Here is a tiny trained network, its code and every weight. The questions are about switching its units off for an input and a class, where a switched-off unit gives its printed mean instead of its output.

import numpy as np


def w(rows, s, z=0):
    codes = np.array(rows[::2]) - 128.0
    scale = np.full(codes.shape[1], s)
    scale[-1] = z or s
    return codes * scale


def norm(h):
    return h / np.sqrt((h * h).mean(-1, keepdims=True) + 1e-5)


def f(y):
    return y / 2 * (1 + np.tanh(0.7978845608 * (y + 0.044715 * y**3)))


def log_softmax(a):
    a = a - a.max(-1, keepdims=True)
    return a - np.log(np.exp(a).sum(-1, keepdims=True))


def net(x, mask):
    res = np.array(x, float).reshape(1, 3) / 4 @ E
    u = 0
    for l in range(2):
        y = f(norm(res) @ A[l][:, :-1].T + A[l][:, -1])
        res = res + np.where(mask[u : u + 10], y, B[l][:, -1]) @ B[l][:, :-1]
        u += 10
    return log_softmax(norm(res)[-1] @ U[:, :-1].T + U[:, -1])


A, B = {}, {}
E = w([
[190,1,61,72,119,150,88,52,214,87,153,123],'x0',
[81,95,52,104,144,110,7,170,47,115,168,139],'x1',
[124,83,178,105,13,103,153,177,128,188,173,137],'x2',
],0.004)
A[0] = w([
[139,128,106,135,151,123,251,98,176,182,66,131,5],'L0N1',
[104,104,48,139,154,106,33,227,93,93,150,171,112],'L0N2',
[130,170,71,161,165,111,110,48,112,127,82,128,121],'L0N3',
[138,204,161,235,110,70,128,190,94,124,103,111,215],'L0N4',
[156,120,99,192,102,103,128,139,90,111,105,121,44],'L0N5',
[153,82,191,122,45,98,185,148,79,116,236,150,107],'L0N6',
[140,100,70,64,92,144,104,68,221,114,149,105,229],'L0N7',
[71,62,93,75,130,158,58,201,50,142,55,226,109],'L0N8',
[142,148,149,154,219,208,75,87,152,126,62,99,90],'L0N9',
[174,176,144,125,109,171,244,133,181,107,110,138,161],'L0N10',
],0.003,0.0013)
B[0] = w([
[212,112,95,135,151,84,92,139,89,99,216,94,165],'L0N1',
[191,161,139,133,138,136,174,157,82,125,209,78,240],'L0N2',
[70,129,119,85,53,159,180,225,161,147,125,116,168],'L0N3',
[104,64,146,90,139,181,29,3,128,176,87,107,253],'L0N4',
[156,59,135,154,157,138,154,108,144,178,105,136,111],'L0N5',
[66,105,65,61,239,119,163,136,204,181,127,147,211],'L0N6',
[47,188,211,170,128,162,117,111,55,145,134,142,244],'L0N7',
[176,204,117,146,117,130,161,109,93,122,215,97,210],'L0N8',
[62,105,141,123,94,100,157,194,157,133,141,184,183],'L0N9',
[118,155,124,127,131,143,122,150,57,137,191,117,221],'L0N10',
],0.0038,0.0024)
A[1] = w([
[253,149,152,143,139,160,219,122,160,131,71,144,76],'L1N1',
[85,85,109,91,146,170,110,120,161,118,81,114,146],'L1N2',
[173,126,193,160,115,117,210,111,164,148,78,89,140],'L1N3',
[153,63,105,71,93,144,93,97,147,49,148,138,65],'L1N4',
[144,147,77,164,185,141,137,137,154,79,59,141,5],'L1N5',
[107,82,131,101,44,104,151,154,132,174,138,110,175],'L1N6',
[189,61,83,154,92,165,145,67,173,109,113,135,95],'L1N7',
[121,178,58,149,193,127,127,106,135,68,87,111,113],'L1N8',
[167,127,131,95,193,133,127,39,138,139,172,77,215],'L1N9',
[69,182,142,111,148,200,182,142,101,135,165,121,207],'L1N10',
],0.0053,0.0015)
B[1] = w([
[155,143,26,123,110,148,63,199,61,61,211,102,187],'L1N1',
[100,105,158,171,93,80,124,156,186,52,122,55,148],'L1N2',
[115,118,62,104,153,114,39,136,38,147,184,123,214],'L1N3',
[100,250,184,160,169,136,142,122,77,212,46,110,185],'L1N4',
[55,91,115,1,148,11,166,180,161,227,126,183,150],'L1N5',
[115,151,54,88,200,74,186,156,209,69,81,166,201],'L1N6',
[72,191,172,139,176,151,88,114,63,212,77,135,170],'L1N7',
[149,84,96,40,82,77,200,156,173,230,183,185,195],'L1N8',
[156,97,189,208,52,95,159,157,146,74,129,119,209],'L1N9',
[142,85,159,154,116,127,114,83,221,80,88,109,252],'L1N10',
],0.0047,0.0043)
U = w([
[176,163,79,138,121,119,97,168,26,109,249,83,185],'0',
[68,121,88,31,160,54,195,172,207,193,112,166,192],'1',
[78,190,198,177,149,154,88,65,76,205,21,92,192],'2',
[145,76,182,195,65,127,152,104,211,2,114,93,168],'3',
[169,97,114,125,107,187,152,105,138,122,79,147,25],'4',
[154,102,98,126,133,195,139,122,123,94,57,172,12],'5',
[172,89,118,125,130,148,159,111,108,109,71,158,4],'6',
],0.0085,0.0029)

Each question gives the input, the list of numbers given to net, and the class t.
The units are the neurons (one row each of A and B). Each row of codes is followed by its name. A weight is (code - 128) times the scale printed after its matrix; where a second scale follows, it is the last column's (A, B and U).
mask holds one flag per neuron, layer by layer. A switched-off neuron (its flag False) gives its mean, the last column of its row in B, instead of its output. The means were averaged over made-up inputs and are rounded, as every weight is.
A unit's drop is (log p(t) with every unit on - log p(t) with that unit switched off) / (log p(t) with every unit on - log p(t) with every unit switched off).
The circuit of an input: a set's keep is (log p(t) with only the set's units on - log p(t) with every unit switched off) / (log p(t) with every unit on - log p(t) with every unit switched off). Starting from the 12 units with the biggest drops (on a tie, the unit counted first), units are removed one at a time, each time the one whose removal leaves the highest keep (on an exact tie, the one counted first), for as long as the keep stays at least 0.8.
units of the circuit, in order: the units of the circuit, biggest drop first
most important unit: the unit with the biggest drop
k most important neurons: the k neurons with the biggest drops, biggest first
top k neurons in layer l: the k neurons of layer l with the biggest drops, biggest first
drop of u: that unit's drop, to one decimal
input [-3,-2,0], class 3: most important unit	L0N4
input [-3,-5,-6], class 1: 4 most important neurons	(L1N5 L0N2 L1N8 L0N8)
input [7,-2,-5], class 2: top 2 neurons in layer 1	(L1N7 L1N4)
input [3,-1,0], class 3: top 2 neurons in layer 0	(L0N7 L0N4)
input [-8,3,-8], class 1: 2 most important neurons	(L1N8 L0N7)
input [-3,-4,-3], class 0: 4 most important neurons	(L0N7 L1N3 L0N6 L1N1)
input [7,-7,5], class 0: 4 most important neurons	(L1N1 L0N4 L1N3 L1N10)
input [-6,-8,-2], class 0: units of the circuit, in order	(L1N1 L1N3)
input [6,-5,7], class 1: 3 most important neurons	(L1N6 L0N4 L0N6)
input [-3,3,-2], class 3: units of the circuit, in order	(L1N10 L1N3 L1N4)
input [-6,5,2], class 2: top 3 neurons in layer 1	(L1N1 L1N3 L1N8)
input [-4,4,5], class 1: top 4 neurons in layer 0	(L0N7 L0N6 L0N1 L0N10)
input [8,-3,-6], class 2: 3 most important neurons	(L1N7 L1N4 L0N6)
input [4,4,7], class 1: units of the circuit, in order	(L1N6)
input [-3,-2,3], class 3: top 4 neurons in layer 0	(L0N4 L0N6 L0N9 L0N3)
input [-2,1,3], class 3: 2 most important neurons	(L0N4 L0N6)
input [-4,2,4], class 1: top 2 neurons in layer 1	(L1N6 L1N4)
input [7,6,6], class 2: top 2 neurons in layer 1	(L1N4 L1N8)
input [8,-3,-4], class 2: 2 most important neurons	(L1N7 L1N4)
input [5,-6,-2], class 0: units of the circuit, in order	(L1N1)
input [7,-5,4], class 2: top 2 neurons in layer 1	(L1N7 L1N4)
input [2,3,-1], class 3: top 3 neurons in layer 1	(L1N3 L1N1 L1N10)
input [1,3,-1], class 3: drop of L0N10	0.1
input [2,-2,-2], class 3: drop of L0N7	7.5
input [-1,-5,-8], class 1: drop of L1N5	0.2
input [7,5,-2], class 2: drop of L1N4	0.8
input [0,-5,4], class 0: units of the circuit, in order	(L1N3)
